Here is a tiny trained network, its code and every weight. The questions are about switching its units off for an input and a class, where a switched-off unit gives its printed mean instead of its output.

import numpy as np


def w(rows, s, z=0):
    codes = np.array(rows[::2]) - 128.0
    scale = np.full(codes.shape[1], s)
    scale[-1] = z or s
    return codes * scale


def f(y):
    return np.maximum(y, 0)


def log_softmax(a):
    a = a - a.max(-1, keepdims=True)
    return a - np.log(np.exp(a).sum(-1, keepdims=True))


def net(x, mask):
    res = np.array(x, float).reshape(1, 6) / 4 @ E
    y = f(res @ A[0][:, :-1].T + A[0][:, -1])
    res = res + np.where(mask, y, B[0][:, -1]) @ B[0][:, :-1]
    return log_softmax(res[-1] @ U[:, :-1].T + U[:, -1])


A, B = {}, {}
E = w([
[119,124,131,126,128,119,125,137,119,131,132,132],'x0',
[62,89,160,195,184,249,114,158,174,101,193,206],'x1',
[207,95,95,115,83,151,19,174,203,214,154,201],'x2',
[136,190,40,185,196,76,151,141,151,142,57,129],'x3',
[125,128,134,128,128,116,123,139,129,123,130,126],'x4',
[128,132,130,126,133,127,124,132,126,129,134,124],'x5',
],0.015)
A[0] = w([
[219,164,60,123,131,105,105,162,163,209,115,147,108],'neuron 1',
[167,130,96,93,51,119,67,217,127,221,130,170,130],'neuron 2',
[17,75,249,117,175,208,169,103,100,36,176,134,144],'neuron 3',
[142,123,109,160,123,115,173,147,55,161,75,63,35],'neuron 4',
[62,129,117,230,190,210,115,183,153,110,179,227,22],'neuron 5',
[19,138,139,119,182,121,195,91,79,80,100,41,211],'neuron 6',
[197,106,113,110,98,154,43,184,150,251,162,191,195],'neuron 7',
[78,75,191,120,78,202,119,139,116,103,179,141,135],'neuron 8',
[164,46,254,2,29,130,103,104,108,103,230,118,138],'neuron 9',
[147,146,146,107,93,93,127,84,93,140,145,86,30],'neuron 10',
[172,106,107,121,93,166,69,176,170,211,157,165,10],'neuron 11',
],0.0095,0.011)
B[0] = w([
[44,80,82,148,85,135,51,142,90,143,178,100,202],'neuron 1',
[132,109,66,140,121,173,117,151,140,136,189,153,212],'neuron 2',
[72,69,59,165,61,233,56,191,84,191,218,86,240],'neuron 3',
[98,162,126,80,114,118,183,162,114,182,163,90,164],'neuron 4',
[182,204,162,16,147,74,234,57,155,58,3,183,229],'neuron 5',
[228,137,232,89,86,74,185,59,179,114,62,188,244],'neuron 6',
[121,189,91,18,125,56,141,138,98,118,95,27,252],'neuron 7',
[138,69,98,145,95,152,59,168,91,171,161,166,198],'neuron 8',
[209,207,186,16,176,56,165,2,136,38,129,153,222],'neuron 9',
[211,75,190,186,164,140,124,100,231,64,173,208,152],'neuron 10',
[209,92,228,93,185,115,119,98,184,63,141,193,191],'neuron 11',
],0.0093,0.027)
U = w([
[153,125,163,135,142,119,109,101,166,128,116,180,255],'0',
[139,180,121,116,121,77,144,94,100,129,74,52,47],'1',
[48,12,90,194,108,246,30,192,113,204,238,74,150],'2',
],0.013,0.0095)

Each question gives the input, the list of numbers given to net, and the class t.
The units are the neurons (one row each of A and B). Each row of codes is followed by its name. A weight is (code - 128) times the scale printed after its matrix; where a second scale follows, it is the last column's (A, B and U).
mask holds one flag per neuron, in row order. A switched-off neuron (its flag False) gives its mean, the last column of its row in B, instead of its output. The means were averaged over made-up inputs and are rounded, as every weight is.
A unit's drop is (log p(t) with every unit on - log p(t) with that unit switched off) / (log p(t) with every unit on - log p(t) with every unit switched off).
The circuit of an input: a set's keep is (log p(t) with only the set's units on - log p(t) with every unit switched off) / (log p(t) with every unit on - log p(t) with every unit switched off). Starting from all 11 units, units are removed one at a time, each time the one whose removal leaves the highest keep (on an exact tie, the one counted first), for as long as the keep stays at least 0.8.
units of the circuit, in order: the units of the circuit, biggest drop first
unit that matters most: the unit with the biggest drop
top k neurons: the k neurons with the biggest drops, biggest first
drop of u: that unit's drop, to one decimal
input [-5,8,8,3,8,-8], class 1: units of the circuit, in order -> (neuron 7)
input [-7,6,-7,4,0,-4], class 0: top 2 neurons -> (neuron 7; neuron 6)
input [6,3,-2,0,2,4], class 2: units of the circuit, in order -> (neuron 9; neuron 3)
input [3,-6,7,1,7,8], class 2: top 4 neurons -> (neuron 1; neuron 5; neuron 2; neuron 6)
input [-1,-4,-3,-4,0,-5], class 0: top 2 neurons -> (neuron 7; neuron 10)
input [6,0,3,0,3,6], class 1: top 2 neurons -> (neuron 3; neuron 7)
input [0,1,6,6,7,5], class 1: top 3 neurons -> (neuron 3; neuron 7; neuron 8)
input [-6,7,-4,0,-1,-7], class 2: top 2 neurons -> (neuron 3; neuron 9)
input [-2,8,5,3,-8,-7], class 1: top 4 neurons -> (neuron 7; neuron 5; neuron 6; neuron 10)
input [5,-8,-8,-5,1,6], class 0: top 2 neurons -> (neuron 10; neuron 7)
input [4,1,-3,-5,8,0], class 2: top 2 neurons -> (neuron 3; neuron 5)
input [3,-1,2,2,-3,-4], class 2: top 3 neurons -> (neuron 5; neuron 9; neuron 6)
input [7,-8,-5,-2,0,-5], class 0: top 2 neurons -> (neuron 10; neuron 7)
input [7,3,8,7,-6,-1], class 1: unit that matters most -> neuron 7
input [8,8,0,-6,6,5], class 2: top 2 neurons -> (neuron 3; neuron 8)
input [4,-5,-3,-4,1,-4], class 0: top 2 neurons -> (neuron 7; neuron 10)
input [3,-3,7,-3,-6,8], class 1: drop of neuron 7 -> 3.3
input [8,6,-1,-6,-8,6], class 2: drop of neuron 8 -> 0.3
input [-3,-4,-3,-7,-5,0], class 0: drop of neuron 7 -> 0.4
input [8,4,-5,-3,-1,-1], class 2: units of the circuit, in order -> (neuron 3)
